92.4,154.6,-74.5,-100.5,-14.1,-28.9 -> 154.6

-0.306,0.283,0.192,0.017,0.695,-1.791,0.992
-1.631,0.768,1.693,0.045,0.321,0.695,-0.929
-> 0.768

0.092,-0.037,-0.124,-0.007,0.054,-0.095
0.122,-0.048,-0.180,-0.124,0.066,-0.183
-> -0.048

-1.71,0.94,-0.35,1.04,0.52,-1.90,-0.56 -> 0.94

-112.8,-150.2,-107.9,-28.8,150.9,0.2 -> -150.2

185.3,-36.2,107.4,158.2,88.9,58.7
-77.1,-133.2,64.8,-8.6,-200.0,58.7
-> -133.2
---
[ 21.4 -62.3  -6.0 -37.8 -34.4  64.6 -21.7] => -21.7, 21.4

[-52.4 -21.7 -23.8 -33.3] => -33.3, -52.4

[[  3.7 -30.2 -71.9  69.3  72.4 -74.5]
 [  2.5 -29.1 -66.2  63.8  45.4 -65.6]
 [  6.3  14.0  -4.9  40.4 -10.8 -68.7]] => -74.5, 6.3

[-30.5  54.4  72.6  -9.6] => -9.6, -30.5

[ 30.3  56.9  68.8  11.1 -49.5  13.3] => 13.3, 30.3

[ -2.5 -62.7  -5.2 -18.6  -8.9 -22.1  59.5] => 59.5, -2.5

[[  0.7  22.3 -23.4 -10.5]
 [ -4.8 -46.4  14.8  53.5]
 [-29.3 -54.5  20.1  38.1]] => -10.5, -29.3
---
[[-25.9  23.9 -28.5  29.2 -46.7  -8.5]
 [  2.0  11.1 -24.8  21.4 -62.6   4.2]
 [-29.3 -36.5 -37.5 -37.5 -12.4  12.0]] ⇒ -12.4

[[-15.1  -8.4  -0.4  30.5  11.8  52.6]
 [  3.7  13.0   2.9  38.8 -15.0  50.5]
 [ 23.8 -21.4  -9.5 -38.1 -15.8  37.6]] ⇒ -15.8

[[ 56.6 -35.4  49.0  16.9  39.1  16.7 -34.1]
 [ 54.5  59.7 -67.8 -42.6 -59.2 -60.3 -68.0]
 [-18.8  45.3  19.5 -55.2 -43.0  16.8 -12.2]] ⇒ 16.8

[[ 56.0 -35.5 -29.7 -39.7 -55.8  -6.9 -40.6]
 [-38.8  41.2  17.4  27.8  53.2   6.9  38.0]
 [-55.0  20.6  22.6  31.9  42.7   9.3  32.4]] ⇒ 9.3

[[  6.2  29.6 -53.4 -23.3  34.0 -28.9 -39.4]
 [ 47.8  40.4  66.2  19.1  -6.2 -14.2 -71.1]
 [-12.2 -39.7   8.4  -8.9  26.8  32.6 -68.3]] ⇒ 32.6

[[-26.2  43.4 -34.8  70.5 -28.7  -3.3]
 [  8.9 -56.8 -22.5 -72.7  21.3 -55.5]
 [ 36.9 -37.9 -27.8 -52.5  33.2 -42.0]] ⇒ 33.2

[[-44.9 -25.7 -47.3 -26.7 -23.7]
 [ 47.6   6.9  33.6  20.7  42.9]
 [-32.1  65.9  61.4 -31.8  57.9]] ⇒ -31.8

[[ -3.9  45.3 -16.1  -5.8  25.5  -9.5  43.4]
 [ 41.9  38.1  11.9  -0.4 -20.5  -6.1  72.4]
 [ 39.4  65.7  18.3  -8.5 -16.9  16.5  60.1]] ⇒ 16.5

[[-10.5 -20.0 -27.1  -2.2 -13.9]
 [-19.1 -52.6 -29.8  19.7 -41.4]
 [ -9.7  37.2 -28.3 -63.1  14.3]] ⇒ -63.1

[[ 54.1  20.9   7.3 -22.7 -53.7]
 [ 53.7  21.3   7.0 -21.5 -50.2]
 [-52.9 -22.4  -7.8  20.3  48.8]] ⇒ 20.3
---
-2	-47	29	1
-17	-25	45	11
| -25

377	-515	794	255	-92	-302	317
98	81	202	173	176	57	65
95	285	158	181	189	67	73
| 176

583	427	370	737
468	222	609	661
411	702	883	678
| 222

3426	3978	8748	3701	9275
2616	9838	4037	8441	8261
| 4037

46	46	-32	-31
38	38	-26	-26
-31	-30	36	36
| 38

2622	3807	2154	2128	3690
8210	3361	5365	6562	6354
| 5365

32	41	17	17	-16	-2
-13	-16	22	-8	1	-29
| -8

6	3	4	5	7	5	5
4	5	6	2	5	4	6
| 5
---
-33.5  -18.2   -4.9   61.4  -38.7   -3.2   26.5 ⇒ -4.9
-39.1  -59.8    2.6    8.8  -22.9 ⇒ -22.9
-5.3  71.5  50.6  -1.0   1.9 ⇒ 1.9
 11.5  -21.4  -29.6  -38.0   14.2  -26.3   63.4 ⇒ -21.4
-14.6   -6.8   60.9   74.8   36.1 ⇒ 36.1
-67.9   14.4   22.6   55.9   52.2 ⇒ 22.6
-22.3   29.4   27.2   57.4   67.9 ⇒ 29.4
-69.1   -2.7   39.3  -61.8  -10.3 ⇒ -10.3
-31.8  -42.2   31.9  -63.3  -30.7   43.1  -61.8 ⇒ -31.8
